Below are the code and all the weights of a small trained network. Each question names an input and a target symbol and asks about switching units off, where a switched-off unit gives its printed mean instead of its output.

import numpy as np


def w(rows, s, z=0):
    codes = np.array(rows[::2]) - 128.0
    scale = np.full(codes.shape[1], s)
    scale[-1] = z or s
    return codes * scale


def norm(h):
    return h / np.sqrt((h * h).mean(-1, keepdims=True) + 1e-5)


def f(y):
    return np.maximum(y, 0)


def softmax(a):
    e = np.exp(a - a.max(-1, keepdims=True))
    return e / e.sum(-1, keepdims=True)


def log_softmax(a):
    a = a - a.max(-1, keepdims=True)
    return a - np.log(np.exp(a).sum(-1, keepdims=True))


def net(x, mask):
    ids = ['βδζθλμσψω'.index(c) for c in x.split()]
    T = len(ids)
    res = E[ids] + P[:T]
    r = norm(res)
    for j in range(2):
        rows = slice(2 * j, 2 * j + 2)
        q, k, v = (r @ M[0][rows].T for M in (Q, K, V))
        z = softmax(np.where(np.tri(T) > 0, q @ k.T / 2**0.5, -1e9)) @ v
        o = O[0][rows]
        res = res + np.where(mask[j], z, o[:, -1]) @ o[:, :-1]
    y = f(norm(res) @ A[0][:, :-1].T + A[0][:, -1])
    res = res + np.where(mask[2:6], y, B[0][:, -1]) @ B[0][:, :-1]
    return log_softmax(norm(res)[-1] @ U[:, :-1].T + U[:, -1])


Q, K, V, O, A, B = {}, {}, {}, {}, {}, {}
E = w([
[101,117,220,141,146,175,182,137,133],'β',
[100,56,87,131,176,193,181,135,172],'δ',
[174,127,175,46,84,49,215,141,129],'ζ',
[115,79,106,222,135,207,120,185,126],'θ',
[71,189,120,161,150,109,250,77,126],'λ',
[210,116,118,133,184,151,201,64,109],'μ',
[168,206,135,161,116,86,69,106,144],'σ',
[169,136,45,107,105,185,161,159,108],'ψ',
[114,108,174,79,104,135,106,125,19],'ω',
],0.021)
P = w([
[210,238,129,130,248,121,231,4,104],'0',
[208,201,137,178,179,150,222,2,88],'1',
[202,193,147,196,207,159,196,75,82],'2',
[188,191,172,211,167,145,203,147,67],'3',
[183,173,197,196,115,158,161,146,71],'4',
[171,169,200,227,89,183,153,164,74],'5',
[140,160,192,246,71,204,129,195,82],'6',
[169,151,214,250,46,205,111,214,94],'7',
],0.0055)
Q[0] = w([
[12,88,70,32,185,9,3,108,251],'head 0',
[183,154,221,218,113,217,191,155,108],'head 0',
[169,95,17,196,89,64,230,142,67],'head 1',
[149,193,17,70,84,162,83,128,200],'head 1',
],0.029)
K[0] = w([
[145,165,114,65,185,69,227,2,132],'head 0',
[88,116,138,196,127,192,41,161,155],'head 0',
[119,108,64,210,99,231,103,191,61],'head 1',
[197,210,60,134,159,70,184,43,142],'head 1',
],0.028)
V[0] = w([
[184,255,161,202,107,109,69,107,80],'head 0',
[128,169,3,76,62,162,164,174,29],'head 0',
[127,136,85,107,108,167,134,170,201],'head 1',
[160,152,69,134,112,116,159,124,111],'head 1',
],0.027)
O[0] = w([
[128,254,214,174,123,2,116,252,148,251],'head 0',
[229,100,165,150,244,121,228,137,90,139],'head 0',
[187,161,87,69,160,132,202,221,203,88],'head 1',
[127,145,78,66,117,239,2,167,156,167],'head 1',
],0.0078,0.014)
A[0] = w([
[48,125,45,140,68,103,168,92,206,41],'neuron 0',
[98,139,103,138,137,101,135,129,83,66],'neuron 1',
[118,107,90,160,172,114,111,133,149,94],'neuron 2',
[55,3,50,86,188,114,159,112,202,2],'neuron 3',
],0.045,0.0024)
B[0] = w([
[138,139,173,173,74,176,251,115,146,255],'neuron 0',
[98,119,97,80,152,148,125,139,155,185],'neuron 1',
[115,130,108,152,100,102,136,158,79,144],'neuron 2',
[113,66,38,145,163,30,83,81,211,155],'neuron 3',
],0.031,0.025)
U = w([
[87,106,190,141,204,56,153,58,77,50],'β',
[91,159,70,58,153,199,121,163,194,90],'δ',
[134,50,121,2,54,111,115,89,48,248],'ζ',
[178,188,164,83,71,11,105,148,192,169],'θ',
[119,131,151,166,61,174,199,97,156,161],'λ',
[247,132,88,137,210,156,158,132,135,50],'μ',
[159,71,54,141,116,54,119,62,192,252],'σ',
[110,139,26,171,96,111,139,142,33,23],'ψ',
[169,184,114,196,148,162,66,28,124,147],'ω',
],0.0091,0.0026)

Each question gives the input, a string of symbols that net reads in full, and the target symbol t.
The units are the heads (2 rows each of Q, K, V and O) and the neurons (one row each of A and B). Each row of codes is followed by its name. A weight is (code - 128) times the scale printed after its matrix; where a second scale follows, it is the last column's (O, A, B and U).
mask holds one flag per unit, heads first, then neurons. A switched-off unit (its flag False) gives its mean, the last column of its rows in O or B, instead of its output. The means were averaged over made-up inputs and are rounded, as every weight is.
A unit's drop is (log p(t) with every unit on - log p(t) with that unit switched off) / (log p(t) with every unit on - log p(t) with every unit switched off).
The circuit of an input: a set's keep is (log p(t) with only the set's units on - log p(t) with every unit switched off) / (log p(t) with every unit on - log p(t) with every unit switched off). Starting from all 6 units, units are removed one at a time, each time the one whose removal leaves the highest keep (on an exact tie, the one counted first), for as long as the keep stays at least 0.8.
units of the circuit, in order: the units of the circuit, biggest drop first
k most important neurons: the k neurons with the biggest drops, biggest first
which heads matter: for each layer, one digit per head in row order, 1 if its drop is at least 0.15 and else 0, layers parted by /
drop of u: that unit's drop, to one decimal
input λ μ μ λ β ψ σ μ, target θ: units of the circuit, in order -> head 0
input λ β θ μ ω ω, target ζ: which heads matter -> 00
input μ θ β, target β: 2 most important neurons -> neuron 0; neuron 3
input λ β ψ λ λ λ, target μ: units of the circuit, in order -> head 0; neuron 0
input λ λ λ λ μ λ μ ζ, target ζ: which heads matter -> 11
input β β δ β ζ β β δ, target σ: units of the circuit, in order -> neuron 3; head 0
input μ λ ω λ, target β: units of the circuit, in order -> neuron 0; head 1
input μ δ θ, target ψ: which heads matter -> 00
input μ μ ψ λ ζ λ θ ω, target ζ: 3 most important neurons -> neuron 0; neuron 1; neuron 3
input λ λ β λ ω μ, target β: which heads matter -> 01
input λ λ δ ζ λ δ λ, target σ: which heads matter -> 10
input λ θ μ λ ζ λ β ψ, target δ: drop of neuron 0 -> 0.6
input λ λ μ, target ω: drop of neuron 1 -> 0.3
input λ λ λ β δ μ, target σ: drop of head 0 -> 1.0
input β μ σ, target θ: drop of head 0 -> 0.5
